Each row was made from one path, in order. Every step used is in the known rows, and no mark comes twice. Write each row's path.
Known rows
fivosid-lusem-fikufo-fevusas-sigag-dilekin-tetutef-varote: [ 414   98   24  302   67  101  -53  113  111  -94  -98  120  -25    6
   34 -114  -22  -75  -66 -395  229  -85  -19  -57   74  -20  -31   69
  -66  188  259 -343  146   51  258  126   46    1  177   81   28  256
  -77  186  139 -120 -154  -43  -71 -212 -119  -50    8 -245   62   99
   69  161]
tetutef-vinek-varote-fevusas: [  40   92  -13  226  -32  305  102   25   65  -44  -81  -24  122   57
  -11  -24 -103   69   19 -116  140   52  145 -191   60   39  100  -15
   64   15 -114   31   -5  -55   64   15  162   13   23  271   64   89
   99  155   27  -20 -118   26  -14 -348  -24  119   30 -136  -33   93
  138  -59]
pufo-sigag-lusem-fikufo: [ 159   81  106  209  167 -182   20  374  109 -126   54  -14  127   26
  -53   81  113   12  283   88  176 -103    4 -165  122 -114 -135   26
  106  103  161 -171   94  -44   83   74  122   75  -93   54   -6   86
  -73  -31   15   -4  102  -60   51 -133   -9  -13   25 -103  -62 -206
   40   16]
lusem-fikufo-pagi-fevusas-sigag-dilekin-tetutef: [ 306   44  -55  278  -12  -22  -85  215   49  -74   -1  159  -30  -41
   -2  -76  -38 -137   83  166  130 -101 -188  -76   93   11   83   49
 -387  147  244 -284   75  403  112   -3 -115   43   42  -27    7   92
  184  150   75  -43   66 -182  -57   26  -43 -144   -7 -191   90   79
   14  212]
notut-vinek-tetutef-dilekin-pufo-sigag: [ -22  199  173  288   -8  -41   15  345   11  -43    1  -34  -81 -134
 -110   45 -160 -213  211  -81  194  -42 -107  312   53 -112  -93   36
 -237  109  -57 -206 -282  -20   96  134  -21   -4    8  317  174 -191
 -242  136   19  -83 -293  -29  -66 -170  -20   24  -28 -241 -158  112
  127   79]
fikufo-tetutef-sigag-pufo-dilekin: [ -87  232  193  443 -158  167 -119  115 -103   35  -34   27   50 -158
   40  -59 -107 -353  -57  -92   92 -103  115   34  161  -25  -64   -1
  114  115   47 -194  -23  502  -88  112   46    4   65  260  138 -158
  -63  239   78  -76  -60   11 -125  -62    2  181  -73  -24    6    0
  172   74]
tetutef-fikufo-pagi-fevusas-varote: [ 341   31  -71  262  -73  350  -60 -118   66   23  129  102    7    1
  -29  -95  -42  164  236   51  -37  -13  -24 -329   14   79  114   17
 -153   54  210 -183 -116   20   25 -137  106   78   43  153 -156   65
  250  -16  -23   23   45 -131   27   33   -1 -178   40  -64   57  131
  -91  -98]
sigag-pufo-vinek-varote-fevusas-notut-lusem-fikufo-tetutef-dilekin: [ 241   66  140  294   11  388   42  302  -26   67 -153   43   36    8
    9   22  -62 -136 -260 -144  411  -25   98  -77   96   46   73    5
  316  172 -174 -249 -215  140  -47  151  339  250  115  443  200   43
  188  205   -4 -179  103   81 -155 -371  -19   69   -4 -250   10   78
  158  -52]
fikufo-tetutef-dilekin-pufo-vinek-varote-fevusas-sigag-lusem-notut: [ 105  199  151  363  -42  277   54  127  207  -26 -222   91 -125  124
  -35    7  -79  -66 -136  -58  143  -18  122 -213  188  -24 -136   45
  208   78  -85 -225  -22  434  -15  120  207  179   23  136  195  100
   99  326 -101 -104   48  -51 -209 -327  -51   52  -34 -389 -109  149
   60  147]
fikufo-pagi-fevusas-notut-vinek-tetutef-dilekin-sigag-pufo: [ 189   81   83  450 -178  127 -152  356  -23   29   47  108 -320  -19
   24  -26  -86 -257  290  -66  173  -59 -203  -32  134   20  159   51
 -110   50    8 -288  -85  161  244   60   -6   77  155  214  117 -117
   69  150  -42 -148 -169  -89 -147   83   14  -94    4 -405   -7  244
    3  -54]
dilekin-sigag-pufo-vinek-varote-fevusas-fivosid-lusem-fikufo: [ 260   79  -62  121   77   69  -58  411  194 -195  -52   13  107  103
  -33  118   48  -25  -36 -122  390  -38 -123   29  102  -28  -34   79
  133  118   13  -88  163   34   92  132  240   40   55  272  115  247
  -39   53   22 -121  -92   64  -28 -294  -45   22   62 -432   25  -63
   63   65]
pagi-fikufo-tetutef-vinek-varote: [ -29  105  150  205   40  444  139 -245  -56  -60  -96   35  223  -61
   82   -1 -118   64 -143  -36   87   81  254 -160  -31    1  125   -3
    7  159  -92  -51  -91  -24 -129  -25   73   88   60  168  160  -21
  189  122   54  -36   87   66   11 -166   24   44   24  -80  -35  159
  182  115]
dilekin-pufo-vinek-tetutef-fikufo-fevusas-pagi: [ 244  195   25  158   91  381  180  177   68  -11  110  -36   44  -83
  -11  -35  -96   18  215  -59  -55   44  -43  -91   63    6   88    6
   36  161  113 -285 -168   15  -70  -44   51  -67   30  157   46  160
   66  104  -13  -45 -165  -36   17 -278  -44 -101  -13 -303 -140  152
 -115  113]
pagi-fikufo-fevusas-sigag-lusem-notut-vinek: [ 426  -68  102  163  -53  355   24  278  125  -28  -50  108 -279  136
  -19  -78  140   86  195 -124  146  -23   28 -190   23   -4 -102  -32
  334   15  -55  -56  252   46  222   62   28  261  -50 -204  -77    6
  -40   93 -241  -36  -55  -61  -99   80   -7 -147   52 -303   36  127
  -19  -45]
pagi-fevusas-sigag-dilekin-tetutef-varote: [ 223   98   25  300  -78  130  -55  -31   62  -66  -90  136  -47  -25
   89 -130 -134 -153   63 -332   45  -59  -61  -64   62   -4  129   64
 -401   78  148 -221  -70  259  233   50  -43  -21  126   47  161  198
  285  214   96 -132 -176 -108  -62 -135 -104  -33    5 -196  -12  159
  108  151]
tetutef-dilekin-sigag-lusem-notut-vinek-varote: [  40  109  135  153   69   95  183  234  157 -144  -72   -7 -182  161
  -69  -65  -21  -66  157 -272  209    9   -4  113  169  -78  -60   48
  219  -36 -140  -22 -148 -193  303  123   87  136   44   36  103 -110
  -13   76 -121 -124   78 -101  -65 -158   18   71   32 -267 -175  178
  -39  -25]
tetutef-dilekin-sigag-pufo-vinek-varote-fikufo: [ -48  267  -28  166  110   95   57  -28   57 -128 -146  -72  137    4
   75 -104 -238 -187   14  -84  240   50   61 -114  189  -19  138   25
 -104   71  -83 -275 -244  188   53  101  162  -21   49  457  175  -28
  251  208   44 -158   40  -13  -52 -320    4  180   -7 -229 -194  153
   43   -9]
tetutef-sigag-pufo-vinek-varote-notut-lusem-fikufo-pagi: [ 124  251   30  331   60  365  217  295   72  130  136   -5   14   45
  -59  199   22    2  -66 -115  262  -92   -8   56  203   94 -114   76
  189  101  138 -272 -125  135  168   59  142  158   23  357    7   -6
   19   88  -55  -30  168 -102  -64 -269  -16  106   49 -270   23  137
   81   18]
notut-fevusas-fivosid-lusem-sigag-dilekin-pufo-varote: [ 196  143  -56    9  -38   -1  -83  210  151  -72  -80   69    5   64
  -63  131  -38 -102  -20   42  275   46 -157  528   43  -17 -151  140
 -322  162   72 -260   63  334  210  188  154   35   85   81  113  182
  -92  139  122 -139 -193    2   15 -205  -98    8    4 -189   65  -98
  -45  226]
pufo-tetutef-dilekin-sigag-lusem-fikufo: [  49   83  132  285  134 -341    1  337   72  -84   56    0   70   13
    5  -29   16 -133  248  -59  205  -83   -9 -288  196 -110  -27   46
  107  163  113 -280   -4    8  123   91   84   74  -43  119   60   36
   74   32   16  -91  137 -119  -30 -194   -8  -30   -7 -208 -124 -167
   77   77]
lusem-fikufo-pagi-fevusas-tetutef-varote-notut: [ 375  134   -3  238  -58  420    7  112   50  148   85  132 -100   39
  -10   94   72  206  -52  -25  -14  -27   16 -344   89   98   35    6
 -121   73  225 -102 -149  -40  103  -48  119   97   78  232 -103  -99
  415  110   -4   50   12  -65 -183 -122  -38  -78   60 -273  143  299
   66   91]
pufo-tetutef-fikufo-fevusas-pagi: [ 354  128   -1   86   22  199  136   99   20   28   85  -64   37  -36
  -34 -216  -28   18  392  -36   39   31  -70 -180  125   -8  149  -38
  128   97  176 -231  -24   15  -56  -64   32  -55   16    4  -84  157
  115  -23  -39  -44 -101  -51   93 -145  -36  -61  -20 -145  -56   73
 -121    3]
sigag-dilekin-tetutef-fikufo-pagi: [ 103  199  -18  222   75   48   18    8    1  -64   94   -6  -47  -47
   84 -104 -133 -108  189    5   73  -21 -121   56  155   46  104   91
 -142  126  197 -376  -71  251   94  -40  -78  -92   46   70  -25  -16
   38   84   30   17  143 -123  -28  -98  -12    1  -29  -26 -120  -31
  -17   76]
lusem-fikufo-tetutef-dilekin-sigag-pufo-vinek-varote-notut-fevusas: [ 197  122   46  276   47  142  157  329   63   49   -2   85  -66   44
   37   29  -87 -131  -72 -159  327  -82  228   11  225   26   49   84
   24  181  -41 -217 -151   76   75  159  234   82  135  397  212  -43
  286  275   64 -121   41   -4 -177 -445   -5   82  -36 -314    9  193
  129   86]
varote-fevusas-fivosid-notut-lusem-sigag-pufo-dilekin-tetutef-vinek: [ 140   76   71  408 -183  163  -46  245  -60  -61   76   80 -159   15
  153   30  -88 -263 -224  -50  515  -32  -57  261  133  -22   38   64
   81  108 -206 -214   40  350  242  213  100  127   83  226  260  233
  -57  163  -59 -151 -301   28  -56 -323 -109   48   37 -300   44  -44
  232    8]
notut-vinek-varote-tetutef: [  37   15  111  -72   33  426  135  -66    4 -191  -41 -102   95   35
  -84   70 -141  115  -67   24  177  -93  -33   40  -18    5   27  -98
   30   -2  -76  127 -344 -139   58   12   27   24   27  239   64 -164
   43  139 -110  -39 -212  -15   36 -197   97  114   37  -55  -80  227
   58  -10]
fikufo-pagi-fevusas-notut-lusem-sigag-dilekin-pufo: [ 232   48  -16  224 -111   56 -130  180   74   58  -31  171 -232   10
  -64  158  -22 -219   31  194  241   -6 -200  376   38   42   -8   44
 -262  109   44 -370   33  409  234   87    9  153   87   32   50   58
  -77   43   26 -114  -13 -225 -108   63  -50  -53   27 -286  162   15
 -122   34]
sigag-dilekin-pufo-tetutef-vinek-varote-fikufo: [  -5  243   34  109   97  255   44   76   10 -193 -216  -74  218  -24
   29 -111 -274 -163  -63    7  390   75  -17   29  138  -10   85   12
 -224  188  -41 -327 -296  155  118  100  140  -64   20  383  138  -22
  142  122   63 -109  -60  -31  -42 -366  -19  143    0 -198 -212  180
  105  104]
pufo-varote-notut-fevusas-fivosid-lusem-sigag-dilekin-tetutef-fikufo: [ 417   89   -9   48   20   -5   20  218  129  -29  101    8  -85  175
  105   56  -83   -5   58  -75  472    9 -116  326  182   23   90   81
 -241  209   33 -308 -145  179  190  151  169   24  144  116  125  133
  142  193  123 -122 -268    5   35 -466 -123   37    6 -227  -38 -261
  -55  112]
pufo-tetutef-vinek-varote-fikufo-fevusas-sigag-lusem: [ 367  115   65  349  112  269   48  -24  177 -233 -125  -11   83  100
   23  -50 -100  104  159   40  251  -38  153 -602  189  -38    0  -68
  110   93  132 -390   95   70   92   47  160   78  -22  202   32  201
  114  181   -8 -106 -141  -21   44 -250  -59   71   11 -297  -87    7
    7  -29]
vinek-tetutef-fikufo-pagi-fevusas-sigag-pufo-varote-notut: [ 298  232   25  232 -136  408   20  141   56  326  143    7  -43   54
  -20   89  -88   73  132   17  113  -32 -146 -348  227  104  150   46
 -303   89  204 -251 -220  352  -23  -65  179   55   98  150   51  -47
  400  281   19  -11 -212  -18  -93 -269  -84   -4    7 -305    9  178
  -31   46]
notut-vinek-tetutef-fikufo-fevusas: [ 382  -15   71   90   69  400   98  156   16  -13  132  -71  -58  -27
  -13  -24  -32  123  245 -188  175  -29   60 -135    2   20   87  -93
  203  122  -24 -142 -131 -348  -39  -36  101   32   46  172  -50  -72
 -126  114   30  -23 -266   30  -38 -206    9  -58    5 -139  -23   36
  -68 -110]
notut-vinek-tetutef-dilekin-sigag: [ -39   17  112  246   -8 -121  -14  146   -3  -52   69  -13 -151   -7
  -10  -22 -137 -104  108 -151  116  -44    9   74   74  -74   54  -22
  -90   61  -93  -74 -196 -165   70   61  -69   10   94  209  157 -194
  -57  181   43 -111 -222  -50  -48  -91   18   -1  -29 -179  -72  105
   40   29]
sigag-dilekin-tetutef-vinek: [ -78  100   77  312  -74   41  -24   87 -102 -108  -72   50  -49  -73
  203  -94 -130 -257 -107 -168  185    8   27   70   36   25   57  102
 -158  135   14 -294  -93  188  252  101  -34  -27   43  141  192   66
  128   82   26  -48  -42  -23  -57 -198  -73  -32  -24 -119 -130    7
  188  123]
sigag-dilekin-tetutef-vinek-varote: [ -61  171   86  233   65  190  142   33  -15 -163 -108    4  101  -28
  108  -64 -172 -193  -76 -199  207   41   34   88   81    4  105   99
 -208  120  -16 -225 -201    9  206   86   43  -24   78  163  210   78
  118   93   74  -84   14  -20    7 -304  -51   69   11 -143 -170  115
  122  131]
sigag-pufo-tetutef-fikufo-fevusas-notut-lusem: [ 490  -39  106  115   32  248  -17  306    3   86   43   -6 -248   19
   38  -37   -8 -180  180 -258  477  -68 -104   48  139   25  161   45
  335  121  -31 -493  -34  -51   81   96  191  149   80   18   41  207
 -102  -20  -77 -202 -150   34  -20 -181  -81  -23   22 -307    8 -120
  -77 -247]
notut-lusem-sigag-pufo-dilekin: [   6   97   42  122  -24   31  -49  163 -108  171   54    9   25  -35
    9   65   -2 -328  -51 -108  227  -75   50  205  129  -12  -78    4
   39  104   17 -194   -9  348  113  147  141  113   72  106  189  -53
  -70  146   -5  -86  -42  -50  -24 -131  -31  127   -2  -23  109  -23
   72  -13]
notut-lusem-fikufo-pagi-fevusas: [ 339  -85  -81   81   30  121   61  112   40   45  153  101   11   -8
 -144   77  120   87  113  125  119  -45  -97   34  -18   46   62   -8
   75   58  129  -80   61  -39   93  -83  -21  144   -7   -1 -107   16
  111  -36  -15  -20  202 -178    3   80   11 -112   75 -106  198   94
   -1  -59]
tetutef-dilekin-pufo-sigag-lusem-fikufo-fevusas: [ 273  187  116  428   87 -125   24  437  164 -125    5   90    8 -129
 -119   -1   64 -163  312    6  163  -29   39 -203   93  -81 -144   37
  129  141  135 -387  156   30  181  129  125   78  -73  199  -59   25
 -234   21   78  -52   52  -87 -149 -167  -54  -50    0 -296  -63 -140
   15   -2]
fikufo-tetutef-vinek-varote-notut-fevusas: [ 221  -13   52  172   -4  346  195   44   44  -22   -4   73  -87  112
   23   59  -84  133 -160  -42  233  -17  299   40  107   61   55    1
   69   89  -91  -29 -115 -146   68   66  140   42  129  227  127  -41
  198  198   47  -34 -103   46  -64 -337   -5   97   -9 -144   51  195
  106   10]
fivosid-notut-lusem-sigag: [ 100 -111   23  -42  -30  -91   59 -168   -9  149   87   12 -146  134
   -3  189   62   57 -198   89  354  -46  -26  363   29  -65  -62  -36
   70   46  -99  -18   73  -23  -61   83   56  208   96  -62   17  163
 -228   18   -4  -89  -91  -90  117  -42  -36    7   19   -3  224  -19
  -66  -47]
varote-tetutef-fikufo-pagi-fevusas-notut-lusem-sigag-dilekin: [ 396  -39   50  169 -122  221 -141  -32    4   62   92   70 -152  107
   11   87  -54 -104   68  298  370  -72  -97  153  103   71  129  -81
  -76  132  102 -325 -100  390   94   -2  108  180  162   73   57  -54
  123  164   30  -99  -63 -199    8  -79  -14  -18   19  -86  169  -66
 -132  -73]
vinek-tetutef-varote-fikufo-pagi-fevusas-fivosid: [ 433   57  -71  158  -33  432  -59  -13  125 -239  121   75   67   78
  -66   -8  -57  249  145  284   21   73 -117 -177    6   61  148 -109
 -158   10   45  -24 -128   13   84 -119   13  -33   71  188    8   22
  182   75   73  -56 -199   -7  -37   34   20  -44  102 -195   33  210
  -55   42]
notut-lusem-sigag-pufo: [  -2    2  -33   15  -47  -27  -29   64  -90  137   22   27  -51   35
   86  211   55 -105  -18 -149  239 -103   46   50   36    8  -92  -10
  -59  131   70 -215   40  232   29  110  127  148   82   98  135  120
 -114   81   13  -73  -97  -39   54  -85  -26  -12  -16  -76  135  -66
   12   -2]
sigag-pufo-dilekin-tetutef-varote: [ -38  296  104  308   30  195   41  102  -69    6   -3   17   57 -124
  116 -154 -157 -314   54 -488   31  -53  -16   35  145  -12   82  134
  -79   87   53 -261 -197  199  310  129   23 -101   91  184  212  105
  103  175    5 -109 -111   -4 -117 -285  -48  134   22 -140 -161  170
  221  100]
tetutef-dilekin-pufo-sigag-lusem-notut-fevusas-varote-vinek: [ 283  151  173  463 -119   97  -46  282  170 -157  -18  119 -221   74
  -37 -127 -103  -52  198  147  205  -98  178  -25  110  -27 -220  121
   18  136   63 -189 -136   37  410  204  183  134  -13  302   69   16
   43  115 -118  -45 -148  -77  -34 -266  -56  -89   -3 -312 -183  247
   92  -13]
notut-fevusas-varote-tetutef-dilekin-pufo: [  67    1   55  227  -53  138  -63  121   47 -168    7  142  -62  -56
  -33  -20 -207  -83  -99   23   68  -84   58  -32    4   16  -52   37
 -221  145   42 -200 -258  155  113   98   62   12   96  317   50  -76
   10  230    6  -73 -173  -61  -69 -195    9 -127  -41 -123  -89  169
   76   83]
notut-vinek-varote-tetutef-sigag: [ -36  105  179  211  -69  372  115  -37   54 -202   14  -83   64   20
  -59   88 -168   83   28  -27  165 -139   21   42   48  -27  -31 -111
   48   21  -41   64 -300  -10   13   36  -34   44   34  348   27 -165
  -83  230    5  -79 -290  -56   67 -204   73  151    3  -85  -90   90
   79   28]
fivosid-lusem-sigag-dilekin-tetutef-vinek-varote-fikufo-pagi-fevusas: [ 281  156  -75  298  -22  140  -10 -270   33  -93  -93   53  116   73
   33   -2 -126  -24   69  195  364   63  -58   29   80   49  186  -39
 -279  178  131 -346  -35  249  205   18   14   38  135  283   25   59
  151  175  117  -92  -49 -212   49 -165  -16   70   55 -224   84  173
   21   60]

Write each row's path
[ 250  107   15  404   49  -72  -37  210  133  -62  162  109   39  -36
 -128  -30   58 -122  345  202   10  -61  -66 -146  167  -36   63   41
   72   38  188 -182  174  185  220  -37  -36   47  -50   14  -52  -46
  167   51   -7  -29  228 -257  -89   49   22   11   66 -205   83    4
    3  -14]	pufo-dilekin-sigag-lusem-fikufo-pagi-fevusas
[ -32  132  125  230  -61   21  -59    5 -126  246  -13  -37   66   26
  111  144  -36 -225 -120 -169  213   13   36  -21   56   29  -62    4
  -38  225   52 -271 -165  209  -10  125  224  111  180  339  257  -37
  -37  247   54  -83 -162   21   -6 -268  -47  -14  -29 -158  -18  102
  120  127]	fivosid-lusem-sigag-pufo-vinek-tetutef-dilekin
[  80  249  201  354  139   68   74  112  144 -355 -212  -52   71  -34
  -83   74 -202  -19  166    7  298  -45   54  -14  121 -133 -104  -48
  -21  110  -53 -297 -255   43   84  168   84   37  -52  483  122 -129
  -78  169  -12 -126 -103  -65  -48 -233   29  213  -26 -247 -240   -4
  103  -25]	notut-vinek-varote-fikufo-tetutef-dilekin-pufo-sigag-lusem
[ 327   95  -32  269  -57  130 -185  311   21   94   29  131   33  -47
 -108  -38   61 -258  -22   59  141  -95 -163  -41  162    0  -77   62
   27  102  302 -178  265  472  141   51   83   64  115   44    5  -76
   89  174   -4  -28  100  -76  -74   89  -56  -37   11 -189  176  165
   86   73]	fivosid-lusem-fikufo-pagi-fevusas-sigag-pufo-dilekin
[ 107   99  234  174   58  132   63  464   78  -68   22  -49 -194   79
  -92  120   -6  -39  254 -100  271  -98 -117  228  102 -103 -151   29
   72  108  -72 -166 -201 -136  146  123   32   74  -23   15  144  -42
 -335  101 -134  -66 -294  -67  -56 -179   19  -27   26 -335 -157  153
   13   75]	dilekin-pufo-sigag-lusem-notut-vinek-tetutef
[ 457   92   29  285  -57   35  -14  437  179 -236   66  122 -235  106
   19  -63  -80 -116  176  -74  303  -33  -52  372  173    5   25   88
 -288   32    2 -182  -47   99  384  173   34  -71   88  107  191  123
   46   97   57 -122 -350   23  -92 -253 -104   61   33 -281  -39   -5
   69   75]	pufo-sigag-dilekin-tetutef-varote-notut-fevusas-fivosid
[ 428   56  -83  126  -29  223 -118 -229  110  -77   91   44   89  192
  -38  159    8  308   56  273  205   43  -67  -63    9   21   27 -155
 -140  128  126 -102   -3   44   57  -38   87   46  187  231   17  100
  -50  151  146  -72 -332  -50   77  -51    3   -4   94 -202  187  114
  -93   99]	vinek-tetutef-varote-fikufo-pagi-fevusas-fivosid-lusem-sigag
[ 337   27  115  236  129  406    0  569   81   41  -21   40  -13   70
  -28  102  -59  -89 -169 -278  407  -55  -67  193   75   35   26   65
  131  218 -105 -297 -226  -50  213  156  271  149  100  282  186  211
    7  180    8 -173 -146  -19 -146 -463  -74  -13   70 -358  -17   89
  107   35]	sigag-dilekin-pufo-vinek-tetutef-varote-fevusas-notut-lusem-fikufo
[ 270  160    0  336    1  327  -31 -163  115 -181  -22   51   56   12
  -30   77 -115  154  155  255   47  -39   33 -253  122   -8  117  -91
 -243   94  173 -219 -116  111 -244  -72  -25   76   42  330 -148  -95
  158  264  156  -80  -45 -119   81    5   22   37    3 -179   81  123
  -47   76]	vinek-varote-fikufo-pagi-fevusas-tetutef-sigag
[ 218  114    7   64  125  354  300  253  124   27   38   79   91   50
  -28   15  -95   25  130  -45  -13  118   -4  145   75   43  167   80
 -188  125  -64  -23  -92   98  124   38    6   25    6   41   76   92
  339  129 -125  -55    0  -89   45 -257  -17  -22   63 -346 -104  300
   52  145]	dilekin-pufo-vinek-varote-notut-fevusas-pagi-fikufo
[ 415  156   85  228  -56  476  -61  119  149 -223  -64   52  -93   20
    5  -64 -129  -81 -236   82  361  112 -172  255   55    7   14   20
  -15   78 -133 -206  -59   94  102  114  165  -17  100  249   62  192
 -140   86   33 -148 -303   55 -197 -185  -81    2   53 -337  -40  272
  -32   72]	sigag-dilekin-pufo-vinek-tetutef-varote-fikufo-fevusas-fivosid-notut
[  19  276   97  444   91   -6   50  318  109  -79  115   12   83  -52
  -67  118    5   -4  300  107   70 -123 -120 -184  190  -34 -188   78
   87  184  278 -401   51  252  129   24  -30   37 -103  207 -118   74
 -174   31  -17    6  144 -189  -40  -93   26  -18    5 -241 -104  -81
   72  180]	dilekin-pufo-tetutef-sigag-lusem-fikufo-pagi
[ 338  117  200  504   46  298   -8  337  144 -148 -126   23   33  109
  -17   32  -36   85  137  166  391  -52  117 -275  179  -62   67  -12
  284  100 -100 -230   19  -25   37  108  283  157   27  285  104  199
   37  122   25 -107  -88   59  -45 -357  -14  108   42 -322  -36 -110
   81  -77]	pufo-sigag-lusem-fikufo-tetutef-vinek-varote-fevusas-notut
[ 419  -36  124   95   -5  531  112  167  165 -381   92   26   36  129
 -161  153   29  242   -7  388  314  -81 -288  -23   29   -8   -9  -77
  172  -22   -2  165 -121  -91  182  -19   77  149    3  153  -77  -36
   87    2 -178  -37  -42 -100    9  -17   89  -41  122 -238    1  232
   -6  -17]	sigag-lusem-fikufo-pagi-fevusas-fivosid-notut-vinek-varote-tetutef
[ 382   -5  135  480   27  -16  -95  367  142  -48  145  149 -158   93
  -54   23   30  -43  306  282  120  -20 -156 -275  169  -22  183   11
   53   78   61 -284   -4  -10  174  -16   42  149   99   24    3    0
  122   81   45 -124   75 -156  -83   41    8 -138   66 -372    6   12
 -122  -30]	vinek-tetutef-dilekin-sigag-lusem-fikufo-pagi-fevusas-notut
[ -23  360  140  261 -185  210  -48  -95  -41   91 -106  -48   71  -72
   73  -48 -195 -144   47    1  169  -57   68   30   44   22 -124   43
 -241  215  103 -167 -270  273  349  143  124    0   13  450  192   30
  197  120    5  -26 -280  -74 -100 -378  -51  118   -2 -230 -121  280
  218  203]	lusem-sigag-dilekin-pufo-tetutef-varote-vinek
[ 278   56  -90  208  -37  311  -14  214   18  125   44  101  -40  -33
   15  117   63  -99  -27  -62  151 -133  -77 -103   64   67  -75   97
   21   98  215 -307   87  395  105   16  117  196    1  171  106  179
  294  120 -122  -62  143  -83  -41  -48  -63 -132   23 -287  137  153
  113   48]	notut-lusem-fikufo-pagi-fevusas-sigag-pufo-vinek
[ 315  -31   78  168 -227  516  -30   43   56 -179  -80   31 -214   85
  -16  -21  -32  232 -216  -99  288  -17  -98  217  -46  -10  -50  -61
  267  -70 -254  246   -2  -92   80   82   83   91   68  265   -5  103
  -30   47 -141  -71 -339  111 -137  -41    6   39   34 -159   88  220
  148  -64]	fikufo-tetutef-varote-fevusas-fivosid-notut-vinek
[ 242  140  -62  253  -75   36  -19  -97   -3   74  113   71   -9  -33
   67  -26  -64 -105  346  138  122  -13 -111  -22   92   50  192    4
 -331  160  180 -329  -49  374   78  -69  -29   35   63   85    0   27
  217  123  100  -17   41 -240  -18  -87  -15  -61    5 -109   63  -30
  -51   76]	lusem-sigag-dilekin-tetutef-fikufo-pagi-fevusas
[  74   64  212  128  -98  336   84  -10   90 -125  -36  -66  -90  156
  -98   59  -69   56  -78 -108  348 -116  -47  276   85  -39  -97  -69
  295   39  -52   59 -193  -41   65   91   10   98  123  158    4 -146
 -269  218  -56 -106 -278  -62   58 -201   46  118   24 -185  -43  174
   31   36]	fivosid-lusem-notut-vinek-varote-tetutef-sigag
[ 292   67  157  456  -28   63  -57  247  142 -122  -66  190 -230   71
  -49 -101  -58  -67  149  -39  219 -104  197   24  144  -70 -174  109
   12  174   72 -391  -59  129   86  167  181  144   77  123   76  116
 -145  165  -31 -116  -58  -76  -72 -162  -19 -128  -46 -202  -34  131
    8   59]	fikufo-tetutef-dilekin-pufo-sigag-lusem-notut-fevusas-varote
[ 278  138  -26  224  -10  193  -14   21  109 -144  -74   82 -261   76
  -63 -134 -116  -13  154  118  201   18  -34  -17  174  -44  136  -14
 -116   35  -12 -203 -188   -1   41   13  -17  125   90  221  -28 -257
  242  230  -24 -140   55 -150 -104   -5   38  -25   11 -344   29  376
  -75   39]	lusem-notut-vinek-varote-fikufo-pagi-fevusas-tetutef-dilekin-sigag
